Here is a tiny trained network, its code and every weight. The questions are about switching its units off for an input and a class, where a switched-off unit gives its printed mean instead of its output.

import numpy as np


def w(rows, s, z=0):
    codes = np.array(rows[::2]) - 128.0
    scale = np.full(codes.shape[1], s)
    scale[-1] = z or s
    return codes * scale


def f(y):
    return np.maximum(y, 0)


def log_softmax(a):
    a = a - a.max(-1, keepdims=True)
    return a - np.log(np.exp(a).sum(-1, keepdims=True))


def net(x, mask):
    res = np.array(x, float).reshape(1, 4) / 4 @ E
    y = f(res @ A[0][:, :-1].T + A[0][:, -1])
    res = res + np.where(mask, y, B[0][:, -1]) @ B[0][:, :-1]
    return log_softmax(res[-1] @ U[:, :-1].T + U[:, -1])


A, B = {}, {}
E = w([
[25,40,194,186,66,124,206,91,32,158],'x0',
[108,188,203,121,114,180,243,194,125,89],'x1',
[195,143,96,164,48,154,98,155,160,126],'x2',
[79,3,95,2,127,120,130,160,184,157],'x3',
],0.011)
A[0] = w([
[118,170,200,245,125,107,156,87,47,114,207],'n1',
[59,172,140,74,173,110,179,75,127,138,142],'n2',
[72,84,174,110,108,72,172,90,114,145,185],'n3',
[100,128,91,201,131,105,71,104,141,190,196],'n4',
[103,87,58,131,141,82,105,41,93,181,91],'n5',
[198,224,110,171,146,161,86,137,177,76,181],'n6',
[134,92,73,85,191,68,86,90,182,145,191],'n7',
[100,115,156,138,116,74,69,131,118,163,67],'n8',
[124,77,79,129,152,66,103,81,50,179,114],'n9',
[47,83,164,147,68,102,180,117,139,176,247],'n10',
[179,163,88,98,137,80,105,113,139,96,168],'n11',
[90,106,135,65,163,144,145,167,183,89,5],'n12',
[97,144,177,115,152,168,233,168,106,168,163],'n13',
[101,193,167,128,153,134,162,86,124,133,127],'n14',
],0.011,0.0033)
B[0] = w([
[100,135,227,215,62,169,219,49,101,141,244],'n1',
[98,116,156,141,110,89,115,142,131,248,178],'n2',
[139,141,126,108,174,135,96,199,118,216,200],'n3',
[134,137,177,208,98,185,153,147,129,140,180],'n4',
[175,178,89,190,139,169,93,254,155,155,188],'n5',
[239,248,24,181,169,197,139,134,210,81,254],'n6',
[93,112,89,76,225,108,48,145,177,156,220],'n7',
[108,155,143,162,151,177,130,175,144,125,150],'n8',
[129,155,179,173,198,153,120,161,164,109,184],'n9',
[141,88,144,76,118,155,76,188,121,161,219],'n10',
[145,97,124,108,199,134,148,130,179,150,196],'n11',
[83,115,202,140,99,124,189,62,84,113,177],'n12',
[145,110,169,172,84,169,152,106,128,138,217],'n13',
[96,82,130,181,147,143,140,111,84,110,175],'n14',
],0.0099,0.019)
U = w([
[167,169,149,179,125,164,196,13,145,43,142],'0',
[170,145,87,104,237,159,62,205,184,136,77],'1',
[187,44,68,69,22,181,144,111,157,122,67],'2',
[69,52,89,1,210,40,117,95,164,141,201],'3',
[137,62,52,127,43,129,34,167,161,92,145],'4',
[80,63,235,129,91,151,190,115,71,181,230],'5',
[158,174,79,90,31,93,183,116,109,102,6],'6',
],0.0086,0.0019)

Each question gives the input, the list of numbers given to net, and the class t.
The units are the neurons (one row each of A and B). Each row of codes is followed by its name. A weight is (code - 128) times the scale printed after its matrix; where a second scale follows, it is the last column's (A, B and U).
mask holds one flag per neuron, in row order. A switched-off neuron (its flag False) gives its mean, the last column of its row in B, instead of its output. The means were averaged over made-up inputs and are rounded, as every weight is.
A unit's drop is (log p(t) with every unit on - log p(t) with that unit switched off) / (log p(t) with every unit on - log p(t) with every unit switched off).
The circuit of an input: a set's keep is (log p(t) with only the set's units on - log p(t) with every unit switched off) / (log p(t) with every unit on - log p(t) with every unit switched off). Starting from the 12 units with the biggest drops (on a tie, the unit counted first), units are removed one at a time, each time the one whose removal leaves the highest keep (on an exact tie, the one counted first), for as long as the keep stays at least 0.8.
circuit, biggest first: the units of the circuit, biggest drop first
top k neurons: the k neurons with the biggest drops, biggest first
drop when u is switched off: that unit's drop, to one decimal
input [5,-1,5,5], class 1: circuit, biggest first => n1
input [0,1,2,6], class 3: top 2 neurons => n1, n6
input [2,2,8,7], class 2: circuit, biggest first => n7, n9
input [7,-2,-8,5], class 1: top 3 neurons => n5, n3, n1
input [-3,-1,-5,7], class 3: top 2 neurons => n6, n12
input [-3,0,-4,1], class 3: top 2 neurons => n6, n5
input [1,-8,1,-6], class 0: top 4 neurons => n1, n3, n4, n10
input [-7,7,0,1], class 0: top 2 neurons => n7, n12
input [-1,4,4,4], class 5: drop when n6 is switched off => 1.2
input [3,-8,4,-5], class 0: drop when n1 is switched off => 1.0
input [-3,0,8,-5], class 0: drop when n7 is switched off => 0.2
input [0,-2,-4,-2], class 5: drop when n7 is switched off => 0.1
